Here is a tiny trained network, its code and every weight. The questions are about switching its units off for an input and a target symbol, where a switched-off unit gives its printed mean instead of its output.

import numpy as np


def w(rows, s, z=0):
    codes = np.array(rows[::2]) - 128.0
    scale = np.full(codes.shape[1], s)
    scale[-1] = z or s
    return codes * scale


def norm(h):
    return h / np.sqrt((h * h).mean(-1, keepdims=True) + 1e-5)


def f(y):
    return y / 2 * (1 + np.tanh(0.7978845608 * (y + 0.044715 * y**3)))


def softmax(a):
    e = np.exp(a - a.max(-1, keepdims=True))
    return e / e.sum(-1, keepdims=True)


def log_softmax(a):
    a = a - a.max(-1, keepdims=True)
    return a - np.log(np.exp(a).sum(-1, keepdims=True))


def net(x, mask):
    ids = ['ΔΛΠαβμξφω'.index(c) for c in x.split()]
    T = len(ids)
    res = E[ids] + P[:T]
    q, k, v = (norm(res) @ M[0].T for M in (Q, K, V))
    z = softmax(np.where(np.tri(T) > 0, q @ k.T / 3**0.5, -1e9)) @ v
    res = res + np.where(mask[0], z, O[0][:, -1]) @ O[0][:, :-1]
    y = f(norm(res) @ A[0][:, :-1].T + A[0][:, -1])
    res = res + np.where(mask[1:13], y, B[0][:, -1]) @ B[0][:, :-1]
    return log_softmax(norm(res)[-1] @ U[:, :-1].T + U[:, -1])


Q, K, V, O, A, B = {}, {}, {}, {}, {}, {}
E = w([
[169,61,113,98,178,129,144,66,183,74,172],'Δ',
[128,105,189,91,187,54,171,176,119,171,194],'Λ',
[100,157,106,86,132,112,162,83,153,68,122],'Π',
[124,133,120,86,186,179,109,95,58,112,254],'α',
[131,174,178,151,238,151,250,172,181,126,169],'β',
[118,196,75,156,127,120,91,80,77,139,190],'μ',
[153,157,177,106,146,94,137,166,95,55,122],'ξ',
[124,99,184,127,98,161,139,78,89,110,104],'φ',
[174,89,94,167,138,191,120,158,161,110,164],'ω',
],0.019)
P = w([
[114,151,136,204,196,50,160,68,82,158,86],'0',
[76,72,83,4,96,145,77,124,112,144,192],'1',
[239,226,183,126,105,105,118,85,117,172,52],'2',
[89,128,75,78,49,151,97,162,105,141,125],'3',
[254,203,125,161,138,125,207,89,57,153,2],'4',
[77,81,43,53,79,139,126,144,124,155,124],'5',
],0.0094)
Q[0] = w([
[176,158,112,113,177,190,138,125,179,162,96],'head 0',
[254,190,181,104,128,160,143,68,64,121,81],'head 0',
[137,128,172,118,94,122,35,105,200,148,110],'head 0',
],0.0096)
K[0] = w([
[191,104,90,178,129,177,110,119,135,107,100],'head 0',
[157,131,122,182,56,255,137,166,93,99,88],'head 0',
[84,28,131,164,171,172,206,91,124,102,180],'head 0',
],0.0093)
V[0] = w([
[134,115,73,213,158,175,52,190,97,189,155],'head 0',
[56,191,182,101,179,94,84,2,89,82,171],'head 0',
[94,39,177,154,109,91,12,34,53,235,10],'head 0',
],0.0049)
O[0] = w([
[138,184,103,87,59,78,57,108,191,184,134,18],'head 0',
[126,122,3,177,101,194,170,127,150,28,85,253],'head 0',
[157,191,254,60,157,152,213,107,184,205,210,250],'head 0',
],0.0092,0.0047)
A[0] = w([
[104,72,163,47,54,164,118,114,93,147,163,108],'neuron 0',
[150,182,132,203,155,114,74,66,159,211,93,114],'neuron 1',
[152,135,79,125,154,142,120,176,78,103,84,127],'neuron 2',
[99,178,139,105,126,97,121,102,123,88,81,93],'neuron 3',
[173,131,42,118,150,72,163,121,105,104,96,141],'neuron 4',
[97,127,76,95,135,148,107,205,145,150,156,252],'neuron 5',
[105,77,117,133,48,207,113,148,147,173,214,92],'neuron 6',
[5,112,87,191,131,130,128,97,172,91,131,36],'neuron 7',
[107,77,95,158,163,160,110,161,152,119,163,110],'neuron 8',
[150,132,161,91,134,40,71,136,83,180,125,168],'neuron 9',
[108,76,150,88,87,144,150,187,164,142,144,132],'neuron 10',
[144,209,120,156,196,153,163,94,132,159,96,130],'neuron 11',
],0.011,0.0023)
B[0] = w([
[57,111,66,147,116,99,137,166,77,130,80,255],'neuron 0',
[143,121,149,67,129,37,140,186,68,99,53,164],'neuron 1',
[176,96,192,174,95,101,97,155,157,65,199,211],'neuron 2',
[138,126,191,122,164,87,125,152,108,162,143,154],'neuron 3',
[53,104,138,103,74,94,50,119,180,141,197,222],'neuron 4',
[216,243,211,131,161,128,153,70,105,133,110,175],'neuron 5',
[86,55,129,242,156,94,134,183,157,173,112,209],'neuron 6',
[116,178,115,91,118,154,151,151,116,254,80,169],'neuron 7',
[204,133,222,95,176,100,121,111,106,208,65,174],'neuron 8',
[105,175,112,144,125,161,95,131,37,157,49,185],'neuron 9',
[169,125,85,120,58,138,78,144,177,69,73,182],'neuron 10',
[187,111,144,126,96,182,154,157,186,108,125,250],'neuron 11',
],0.0096,0.0062)
U = w([
[119,72,125,69,147,102,139,79,173,160,102,69],'Δ',
[135,191,135,104,125,76,137,137,64,128,40,93],'Λ',
[77,200,78,21,47,125,152,147,168,125,143,97],'Π',
[55,143,156,161,235,119,163,115,61,152,187,92],'α',
[166,205,137,97,152,166,254,110,128,97,119,185],'β',
[102,194,101,200,73,162,121,80,113,182,186,227],'μ',
[118,132,166,152,91,86,115,138,138,40,162,125],'ξ',
[55,104,64,169,89,142,203,156,137,95,74,178],'φ',
[157,126,139,247,120,128,125,155,185,182,84,6],'ω',
],0.0082,0.002)

Each question gives the input, a string of symbols that net reads in full, and the target symbol t.
The units are the heads (3 rows each of Q, K, V and O) and the neurons (one row each of A and B). Each row of codes is followed by its name. A weight is (code - 128) times the scale printed after its matrix; where a second scale follows, it is the last column's (O, A, B and U).
mask holds one flag per unit, heads first, then neurons. A switched-off unit (its flag False) gives its mean, the last column of its rows in O or B, instead of its output. The means were averaged over made-up inputs and are rounded, as every weight is.
A unit's drop is (log p(t) with every unit on - log p(t) with that unit switched off) / (log p(t) with every unit on - log p(t) with every unit switched off).
The circuit of an input: a set's keep is (log p(t) with only the set's units on - log p(t) with every unit switched off) / (log p(t) with every unit on - log p(t) with every unit switched off). Starting from the 12 units with the biggest drops (on a tie, the unit counted first), units are removed one at a time, each time the one whose removal leaves the highest keep (on an exact tie, the one counted first), for as long as the keep stays at least 0.8.
units of the circuit, in order: the units of the circuit, biggest drop first
k most important neurons: the k neurons with the biggest drops, biggest first
drop of u: that unit's drop, to one decimal
input φ φ μ Δ, target Δ: 3 most important neurons	(neuron 8; neuron 11; neuron 4)
input ω Λ Δ, target Λ: units of the circuit, in order	(head 0; neuron 9)
input φ μ β Λ μ, target Π: units of the circuit, in order	(neuron 4; head 0; neuron 6)
input ξ ξ α, target ξ: units of the circuit, in order	(head 0; neuron 2)
input ω ξ ξ Π Λ, target ξ: units of the circuit, in order	(head 0; neuron 4; neuron 2)
input φ ω α, target Λ: units of the circuit, in order	(head 0; neuron 1)
input ξ ξ β, target ξ: 2 most important neurons	(neuron 2; neuron 4)
input φ φ φ ω μ, target Λ: units of the circuit, in order	(neuron 1)
input φ ω Δ φ Λ Λ, target Λ: 2 most important neurons	(neuron 5; neuron 10)
input Π μ Λ, target Π: units of the circuit, in order	(head 0; neuron 4)
input ξ Λ Δ, target ξ: units of the circuit, in order	(head 0; neuron 4)
input φ φ φ Δ, target Δ: 2 most important neurons	(neuron 8; neuron 11)
input Λ φ φ φ ξ ω, target ω: drop of neuron 6	0.6
input ω φ β, target Λ: drop of neuron 1	0.4
input φ φ ω μ Π, target Λ: drop of neuron 9	0.2
input ω φ φ ξ, target ξ: most important neuron	(neuron 2)
